Here is a tiny trained network, its code and every weight. The questions are about switching its units off for an input and a target symbol, where a switched-off unit gives its printed mean instead of its output.

import numpy as np


def w(rows, s, z=0):
    codes = np.array(rows[::2]) - 128.0
    scale = np.full(codes.shape[1], s)
    scale[-1] = z or s
    return codes * scale


def f(y):
    return y / 2 * (1 + np.tanh(0.7978845608 * (y + 0.044715 * y**3)))


def softmax(a):
    e = np.exp(a - a.max(-1, keepdims=True))
    return e / e.sum(-1, keepdims=True)


def log_softmax(a):
    a = a - a.max(-1, keepdims=True)
    return a - np.log(np.exp(a).sum(-1, keepdims=True))


def net(x, mask):
    ids = ['αβδεζηθλμξπστψω'.index(c) for c in x.split()]
    T = len(ids)
    res = E[ids] + P[:T]
    q, k, v = (res @ M[0].T for M in (Q, K, V))
    z = softmax(np.where(np.tri(T) > 0, q @ k.T / 2**0.5, -1e9)) @ v
    res = res + np.where(mask[0], z, O[0][:, -1]) @ O[0][:, :-1]
    y = f(res @ A[0][:, :-1].T + A[0][:, -1])
    res = res + np.where(mask[1:13], y, B[0][:, -1]) @ B[0][:, :-1]
    return log_softmax(res[-1] @ U[:, :-1].T + U[:, -1])


Q, K, V, O, A, B = {}, {}, {}, {}, {}, {}
E = w([
[138,117,105],'α',
[67,76,249],'β',
[95,96,105],'δ',
[109,51,77],'ε',
[112,164,121],'ζ',
[165,119,122],'η',
[113,143,120],'θ',
[102,103,88],'λ',
[121,112,98],'μ',
[99,110,105],'ξ',
[123,118,101],'π',
[201,89,83],'σ',
[112,120,102],'τ',
[203,174,121],'ψ',
[152,125,109],'ω',
],0.012)
P = w([
[114,141,123],'0',
[1,171,57],'1',
[124,144,52],'2',
[158,99,189],'3',
[69,171,170],'4',
[115,144,79],'5',
[167,112,171],'6',
[119,160,163],'7',
[123,173,129],'8',
],0.0067)
Q[0] = w([
[168,78,147],'H0',
[157,152,3],'H0',
],0.022)
K[0] = w([
[58,169,134],'H0',
[163,68,252],'H0',
],0.02)
V[0] = w([
[247,154,54],'H0',
[154,254,147],'H0',
],0.017)
O[0] = w([
[151,9,119,117],'H0',
[178,127,234,3],'H0',
],0.014,0.0056)
A[0] = w([
[245,229,120,97],'N0',
[123,244,213,127],'N1',
[52,155,169,177],'N2',
[83,160,54,20],'N3',
[88,129,252,55],'N4',
[4,94,145,151],'N5',
[3,97,251,109],'N6',
[225,144,30,136],'N7',
[128,106,194,92],'N8',
[137,33,161,5],'N9',
[57,142,154,198],'N10',
[167,95,213,87],'N11',
],0.0065,0.0022)
B[0] = w([
[8,164,153,199],'N0',
[124,36,148,234],'N1',
[195,95,149,167],'N2',
[194,128,77,254],'N3',
[59,132,98,121],'N4',
[160,140,194,187],'N5',
[154,211,133,131],'N6',
[33,162,138,243],'N7',
[148,131,67,119],'N8',
[112,139,195,197],'N9',
[181,156,124,166],'N10',
[209,92,87,136],'N11',
],0.016,0.0049)
U = w([
[143,149,120,182],'α',
[190,206,226,253],'β',
[138,134,142,76],'δ',
[171,187,92,180],'ε',
[130,116,111,64],'ζ',
[58,12,124,220],'η',
[188,81,162,174],'θ',
[136,107,2,122],'λ',
[134,140,105,62],'μ',
[144,136,111,70],'ξ',
[127,171,156,68],'π',
[71,197,134,147],'σ',
[139,134,109,124],'τ',
[77,137,182,54],'ψ',
[120,117,136,57],'ω',
],0.0057,0.0033)

Each question gives the input, a string of symbols that net reads in full, and the target symbol t.
The units are the heads (2 rows each of Q, K, V and O) and the neurons (one row each of A and B). Each row of codes is followed by its name. A weight is (code - 128) times the scale printed after its matrix; where a second scale follows, it is the last column's (O, A, B and U).
mask holds one flag per unit, heads first, then neurons. A switched-off unit (its flag False) gives its mean, the last column of its rows in O or B, instead of its output. The means were averaged over made-up inputs and are rounded, as every weight is.
A unit's drop is (log p(t) with every unit on - log p(t) with that unit switched off) / (log p(t) with every unit on - log p(t) with every unit switched off).
The circuit of an input: a set's keep is (log p(t) with only the set's units on - log p(t) with every unit switched off) / (log p(t) with every unit on - log p(t) with every unit switched off). Starting from the 12 units with the biggest drops (on a tie, the unit counted first), units are removed one at a time, each time the one whose removal leaves the highest keep (on an exact tie, the one counted first), for as long as the keep stays at least 0.8.
circuit, biggest first: the units of the circuit, biggest drop first
k most important neurons: the k neurons with the biggest drops, biggest first
drop of u: that unit's drop, to one decimal
input π σ ψ β, target β: 3 most important neurons => [N6, N9, N5]
input σ ε ε ε μ ζ, target λ: circuit, biggest first => [H0, N3]
input ψ ξ ε, target θ: circuit, biggest first => [H0, N11]
input σ ε ξ σ ε ζ, target η: circuit, biggest first => [H0]
input ζ ω σ ε α θ, target λ: 2 most important neurons => [N3, N9]
input ω ψ ε ε β ε ψ, target σ: circuit, biggest first => [N0, H0]
input σ ε λ σ β, target β: circuit, biggest first => [N5, N6]
input ξ ψ β ε σ ω σ σ ψ, target σ: circuit, biggest first => [N0, H0, N7]
input σ ξ σ ε σ ψ, target λ: circuit, biggest first => [H0, N9]
input ε σ ξ, target λ: 3 most important neurons => [N3, N9, N0]
input ε σ π, target λ: 3 most important neurons => [N3, N9, N0]
input ψ τ ω, target θ: drop of N11 => 0.2
input σ σ σ ω, target η: drop of N1 => -0.2
input σ ε τ, target η: drop of N1 => -0.1
input σ σ ω, target η: drop of N3 => 0.1
input ε ε τ, target λ: most important neuron => [N3]
